Below is a small trained network, with its code and all its weights. Each question gives an input and a target symbol and asks what happens when units are switched off, that is, made to give their printed mean instead of their output.

import numpy as np


def w(rows, s, z=0):
    codes = np.array(rows[::2]) - 128.0
    scale = np.full(codes.shape[1], s)
    scale[-1] = z or s
    return codes * scale


def f(y):
    return np.maximum(y, 0)


def softmax(a):
    e = np.exp(a - a.max(-1, keepdims=True))
    return e / e.sum(-1, keepdims=True)


def log_softmax(a):
    a = a - a.max(-1, keepdims=True)
    return a - np.log(np.exp(a).sum(-1, keepdims=True))


def net(x, mask):
    ids = ['βγδεζθπστψω'.index(c) for c in x.split()]
    T = len(ids)
    res = E[ids] + P[:T]
    r = res
    for j in range(3):
        rows = slice(2 * j, 2 * j + 2)
        q, k, v = (r @ M[0][rows].T for M in (Q, K, V))
        z = softmax(np.where(np.tri(T) > 0, q @ k.T / 2**0.5, -1e9)) @ v
        o = O[0][rows]
        res = res + np.where(mask[j], z, o[:, -1]) @ o[:, :-1]
    y = f(res @ A[0][:, :-1].T + A[0][:, -1])
    res = res + np.where(mask[3:11], y, B[0][:, -1]) @ B[0][:, :-1]
    return log_softmax(res[-1] @ U[:, :-1].T + U[:, -1])


Q, K, V, O, A, B = {}, {}, {}, {}, {}, {}
E = w([
[125,127,121,46,55],'β',
[118,186,129,187,56],'γ',
[102,164,101,156,111],'δ',
[115,122,93,125,15],'ε',
[127,205,142,112,113],'ζ',
[132,161,96,22,119],'θ',
[117,254,128,105,160],'π',
[119,145,152,171,192],'σ',
[116,177,121,118,198],'τ',
[104,200,131,147,148],'ψ',
[128,72,127,99,114],'ω',
],0.009)
P = w([
[252,134,116,163,96],'0',
[93,177,211,51,74],'1',
[108,173,60,150,89],'2',
[140,63,92,118,189],'3',
[86,174,213,45,96],'4',
[59,128,71,176,89],'5',
[131,75,95,111,213],'6',
[77,175,218,29,105],'7',
[27,113,85,199,86],'8',
[138,84,112,111,226],'9',
[78,169,215,32,104],'10',
[77,102,93,205,95],'11',
],0.012)
Q[0] = w([
[94,136,218,107,50],'head 1',
[76,154,205,148,208],'head 1',
[100,120,247,139,88],'head 2',
[183,94,10,198,139],'head 2',
[143,20,109,93,174],'head 3',
[82,136,220,72,98],'head 3',
],0.011)
K[0] = w([
[234,154,156,159,82],'head 1',
[119,168,229,146,213],'head 1',
[197,196,150,137,53],'head 2',
[2,112,97,125,152],'head 2',
[40,98,44,180,124],'head 3',
[237,149,107,185,101],'head 3',
],0.012)
V[0] = w([
[106,149,131,96,78],'head 1',
[59,109,105,99,105],'head 1',
[156,152,96,6,109],'head 2',
[119,85,155,209,19],'head 2',
[108,241,191,98,71],'head 3',
[140,215,204,148,194],'head 3',
],0.011)
O[0] = w([
[152,148,106,86,80,186],'head 1',
[134,160,114,154,22,67],'head 1',
[231,121,115,86,138,245],'head 2',
[47,86,90,93,43,186],'head 2',
[136,177,4,93,175,251],'head 3',
[99,165,132,131,205,53],'head 3',
],0.013,0.0026)
A[0] = w([
[12,157,126,79,203,45],'neuron 1',
[178,126,206,114,185,156],'neuron 2',
[137,101,146,250,148,160],'neuron 3',
[89,123,245,114,138,109],'neuron 4',
[35,71,210,131,64,104],'neuron 5',
[98,195,110,99,101,123],'neuron 6',
[72,212,82,197,121,84],'neuron 7',
[166,137,54,192,136,255],'neuron 8',
],0.011,0.0069)
B[0] = w([
[106,86,42,181,125,192],'neuron 1',
[213,181,98,164,194,187],'neuron 2',
[100,10,91,100,140,148],'neuron 3',
[60,201,152,83,161,188],'neuron 4',
[189,110,175,230,80,207],'neuron 5',
[166,71,128,108,173,197],'neuron 6',
[219,119,143,46,110,184],'neuron 7',
[42,147,160,134,72,251],'neuron 8',
],0.011)
U = w([
[164,97,133,13,112,214],'β',
[19,133,100,85,121,193],'γ',
[21,85,139,118,106,177],'δ',
[97,72,55,227,59,70],'ε',
[146,206,201,140,105,167],'ζ',
[254,166,129,117,125,2],'θ',
[123,216,143,114,171,71],'π',
[122,17,117,104,192,113],'σ',
[200,112,88,184,162,59],'τ',
[78,162,110,219,138,127],'ψ',
[234,25,129,165,118,88],'ω',
],0.0081,0.0059)

Each question gives the input, a string of symbols that net reads in full, and the target symbol t.
The units are the heads (2 rows each of Q, K, V and O) and the neurons (one row each of A and B). Each row of codes is followed by its name. A weight is (code - 128) times the scale printed after its matrix; where a second scale follows, it is the last column's (O, A, B and U).
mask holds one flag per unit, heads first, then neurons. A switched-off unit (its flag False) gives its mean, the last column of its rows in O or B, instead of its output. The means were averaged over made-up inputs and are rounded, as every weight is.
A unit's drop is (log p(t) with every unit on - log p(t) with that unit switched off) / (log p(t) with every unit on - log p(t) with every unit switched off).
The circuit of an input: a set's keep is (log p(t) with only the set's units on - log p(t) with every unit switched off) / (log p(t) with every unit on - log p(t) with every unit switched off). Starting from all 11 units, units are removed one at a time, each time the one whose removal leaves the highest keep (on an exact tie, the one counted first), for as long as the keep stays at least 0.8.
units of the circuit, in order: the units of the circuit, biggest drop first
top k neurons: the k neurons with the biggest drops, biggest first
heads that matter: for each layer, one digit per head in row order, 1 if its drop is at least 0.15 and else 0, layers parted by /
input ε τ ω β θ σ ω β, target ω: units of the circuit, in order -> [neuron 5; head 2; neuron 8]
input β θ σ ω ω δ β τ γ ω τ σ, target γ: heads that matter -> 001
input ω σ ω τ θ θ ω σ ω ω σ τ, target γ: heads that matter -> 001
input ω β δ τ, target τ: units of the circuit, in order -> [head 2; neuron 2]
input σ ω ω σ σ ζ ω β β π, target π: units of the circuit, in order -> [head 2; neuron 5; neuron 6]
input ζ ω ψ θ ω, target σ: top 4 neurons -> [neuron 8; neuron 1; neuron 5; neuron 4]
input ω β τ ψ θ ω β β β θ ψ σ, target β: units of the circuit, in order -> [neuron 7; head 3; neuron 5]
input β β ω, target β: top 4 neurons -> [neuron 6; neuron 1; neuron 4; neuron 7]
input σ ω τ θ θ, target ψ: heads that matter -> 111
input ω σ ω δ ψ ω ω, target ω: units of the circuit, in order -> [head 3; neuron 5]
input ω δ ω ω δ, target ζ: units of the circuit, in order -> [head 3; neuron 5; neuron 4]
input σ ω σ ψ ω σ γ, target γ: top 2 neurons -> [neuron 5; neuron 2]
input γ ω ω σ, target σ: units of the circuit, in order -> [neuron 3; head 2; neuron 5]
input γ ω ω ω β ψ ω β, target ε: units of the circuit, in order -> [head 2; neuron 5]
input ω γ σ β ω β ζ τ δ, target β: units of the circuit, in order -> [neuron 7; head 3]
input ω β σ ζ θ π, target β: units of the circuit, in order -> [neuron 7; head 3]
input θ θ ω δ β ω ω τ, target θ: heads that matter -> 010
input ω τ ψ ω ψ, target ζ: top 3 neurons -> [neuron 5; neuron 4; neuron 1]
input τ ψ ω ω δ ω ω ω, target π: units of the circuit, in order -> [neuron 4; neuron 2; head 3; head 1]
input θ θ ω σ ψ, target θ: units of the circuit, in order -> [head 2; neuron 2]
input β ω ζ ω ω ω θ, target θ: heads that matter -> 011
input β β ω σ, target σ: units of the circuit, in order -> [neuron 3; head 2; head 1]
input β ω ε ω σ τ σ ψ ω β τ, target β: units of the circuit, in order -> [head 2; neuron 5; neuron 8]
input ω ω ω τ δ σ ψ τ ω ω β γ, target β: top 2 neurons -> [neuron 7; neuron 6]
input γ ω ω σ σ, target ε: top neuron -> [neuron 1]
input ψ β τ ω δ ω β δ σ γ ζ, target γ: top 2 neurons -> [neuron 5; neuron 1]
input ε ω τ τ γ ω ε θ π ω ω δ, target β: heads that matter -> 101
input τ σ β ω ω ζ β θ, target π: heads that matter -> 011
